Below is a small trained network, with its code and all its weights. Each question gives an input and a target symbol and asks what happens when units are switched off, that is, made to give their printed mean instead of their output.

import numpy as np


def w(rows, s, z=0):
    codes = np.array(rows[::2]) - 128.0
    scale = np.full(codes.shape[1], s)
    scale[-1] = z or s
    return codes * scale


def norm(h):
    return h / np.sqrt((h * h).mean(-1, keepdims=True) + 1e-5)


def f(y):
    return np.maximum(y, 0)


def softmax(a):
    e = np.exp(a - a.max(-1, keepdims=True))
    return e / e.sum(-1, keepdims=True)


def log_softmax(a):
    a = a - a.max(-1, keepdims=True)
    return a - np.log(np.exp(a).sum(-1, keepdims=True))


def net(x, mask):
    ids = ['αβγδεζηθλμξπτφψω'.index(c) for c in x.split()]
    T = len(ids)
    res = E[ids] + P[:T]
    u = 0
    for l in range(2):
        q, k, v = (norm(res) @ M[l].T for M in (Q, K, V))
        z = softmax(np.where(np.tri(T) > 0, q @ k.T / 3**0.5, -1e9)) @ v
        res = res + np.where(mask[u], z, O[l][:, -1]) @ O[l][:, :-1]
        u += 1
        y = f(norm(res) @ A[l][:, :-1].T + A[l][:, -1])
        res = res + np.where(mask[u : u + 8], y, B[l][:, -1]) @ B[l][:, :-1]
        u += 8
    return log_softmax(norm(res)[-1] @ U[:, :-1].T + U[:, -1])


Q, K, V, O, A, B = {}, {}, {}, {}, {}, {}
E = w([
[144,216,152],'α',
[160,101,124],'β',
[150,205,132],'γ',
[88,34,112],'δ',
[148,125,73],'ε',
[146,189,112],'ζ',
[164,140,102],'η',
[68,95,132],'θ',
[86,89,151],'λ',
[127,243,160],'μ',
[111,148,194],'ξ',
[80,253,168],'π',
[113,69,125],'τ',
[160,118,105],'φ',
[55,114,157],'ψ',
[170,127,133],'ω',
],0.021)
P = w([
[168,98,155],'0',
[111,191,81],'1',
[180,107,150],'2',
[113,188,83],'3',
[179,105,151],'4',
[115,189,83],'5',
[178,105,151],'6',
[8,166,129],'7',
[180,104,151],'8',
[114,188,82],'9',
],0.015)
Q[0] = w([
[157,126,175],'L0H1',
[198,110,10],'L0H1',
[108,158,82],'L0H1',
],0.012)
K[0] = w([
[255,157,120],'L0H1',
[219,74,106],'L0H1',
[26,102,173],'L0H1',
],0.0099)
V[0] = w([
[177,102,72],'L0H1',
[79,101,35],'L0H1',
[201,254,53],'L0H1',
],0.0052)
O[0] = w([
[201,72,95,254],'L0H1',
[134,183,111,192],'L0H1',
[200,220,2,214],'L0H1',
],0.0031,0.00078)
A[0] = w([
[203,113,60,109],'L0N1',
[53,206,189,95],'L0N2',
[220,80,71,112],'L0N3',
[46,254,112,64],'L0N4',
[140,120,63,124],'L0N5',
[87,62,217,253],'L0N6',
[101,222,54,77],'L0N7',
[151,184,156,128],'L0N8',
],0.009,0.0046)
B[0] = w([
[43,202,31,222],'L0N1',
[98,71,14,200],'L0N2',
[140,107,2,233],'L0N3',
[147,18,129,235],'L0N4',
[108,152,130,185],'L0N5',
[165,237,113,255],'L0N6',
[180,153,190,226],'L0N7',
[52,209,60,174],'L0N8',
],0.0068,0.0049)
Q[1] = w([
[80,25,129],'L1H1',
[9,51,173],'L1H1',
[175,110,122],'L1H1',
],0.012)
K[1] = w([
[140,22,159],'L1H1',
[77,144,252],'L1H1',
[238,248,2],'L1H1',
],0.0081)
V[1] = w([
[2,225,72],'L1H1',
[152,93,188],'L1H1',
[120,66,203],'L1H1',
],0.0089)
O[1] = w([
[170,106,163,248],'L1H1',
[229,142,76,35],'L1H1',
[141,113,3,2],'L1H1',
],0.0041,0.0065)
A[1] = w([
[56,80,225,232],'L1N1',
[76,179,160,103],'L1N2',
[103,119,64,155],'L1N3',
[186,134,108,47],'L1N4',
[92,185,127,142],'L1N5',
[179,133,119,89],'L1N6',
[219,23,124,1],'L1N7',
[9,138,121,208],'L1N8',
],0.014,0.0045)
B[1] = w([
[226,206,40,204],'L1N1',
[97,24,103,191],'L1N2',
[147,75,226,229],'L1N3',
[135,122,227,146],'L1N4',
[30,100,106,209],'L1N5',
[119,122,209,144],'L1N6',
[2,158,89,155],'L1N7',
[41,194,123,254],'L1N8',
],0.0088,0.008)
U = w([
[165,128,129,210],'α',
[121,65,156,248],'β',
[94,78,211,120],'γ',
[157,205,163,113],'δ',
[140,130,213,184],'ε',
[132,175,120,120],'ζ',
[107,139,125,101],'η',
[105,171,201,85],'θ',
[187,179,113,143],'λ',
[125,192,166,88],'μ',
[119,162,77,109],'ξ',
[62,3,108,50],'π',
[175,186,42,49],'τ',
[105,153,180,100],'φ',
[77,77,185,112],'ψ',
[143,78,37,130],'ω',
],0.028,0.014)

Each question gives the input, a string of symbols that net reads in full, and the target symbol t.
The units are the heads (3 rows each of Q, K, V and O) and the neurons (one row each of A and B). Each row of codes is followed by its name. A weight is (code - 128) times the scale printed after its matrix; where a second scale follows, it is the last column's (O, A, B and U).
mask holds one flag per unit, layer by layer, with each layer's heads first. A switched-off unit (its flag False) gives its mean, the last column of its rows in O or B, instead of its output. The means were averaged over made-up inputs and are rounded, as every weight is.
A unit's drop is (log p(t) with every unit on - log p(t) with that unit switched off) / (log p(t) with every unit on - log p(t) with every unit switched off).
The circuit of an input: a set's keep is (log p(t) with only the set's units on - log p(t) with every unit switched off) / (log p(t) with every unit on - log p(t) with every unit switched off). Starting from the 12 units with the biggest drops (on a tie, the unit counted first), units are removed one at a time, each time the one whose removal leaves the highest keep (on an exact tie, the one counted first), for as long as the keep stays at least 0.8.
circuit, biggest first: the units of the circuit, biggest drop first
most important unit: the unit with the biggest drop
k most important neurons: the k neurons with the biggest drops, biggest first
k most important neurons of layer l: the k neurons of layer l with the biggest drops, biggest first
drop when u is switched off: that unit's drop, to one decimal
input β δ φ, target β: circuit, biggest first	[L1N1, L1N8]
input β η ε γ ε δ ψ, target ξ: 3 most important neurons of layer 1	[L1N1, L1N3, L1N2]
input λ ε ε τ φ ε π ω, target π: circuit, biggest first	[L0N2, L0N4]
input ε ε ε ζ θ ω ε δ β, target γ: 3 most important neurons of layer 1	[L1N1, L1N4, L1N6]
input α δ φ δ λ ε λ, target λ: most important unit	L0N6
input λ ω δ θ θ λ π ε, target π: 2 most important neurons	[L0N4, L0N1]
input ε θ ω ε μ ω ε δ θ, target τ: 2 most important neurons	[L0N6, L1N1]
input ε λ φ ε ω ε η, target α: 3 most important neurons of layer 1	[L1N8, L1N2, L1N5]
input ε ζ ω ε η, target α: 2 most important neurons of layer 1	[L1N8, L1N2]
input ε ω θ λ, target ξ: 3 most important neurons	[L1N1, L0N6, L1N8]
input θ ξ ξ δ φ α ξ, target δ: 4 most important neurons of layer 0	[L0N6, L0N1, L0N3, L0N4]
input ψ θ ω ξ ξ ω θ γ ξ, target δ: 3 most important neurons of layer 0	[L0N6, L0N1, L0N4]
input ω η θ ε ψ, target ξ: drop when L1N1 is switched off	0.4
input π φ β δ θ φ ψ ξ θ, target τ: drop when L0N6 is switched off	0.9
input δ ω φ, target β: drop when L1N5 is switched off	0.2
input λ ξ ω ζ α φ α φ, target π: most important neuron of layer 1	[L1N3]
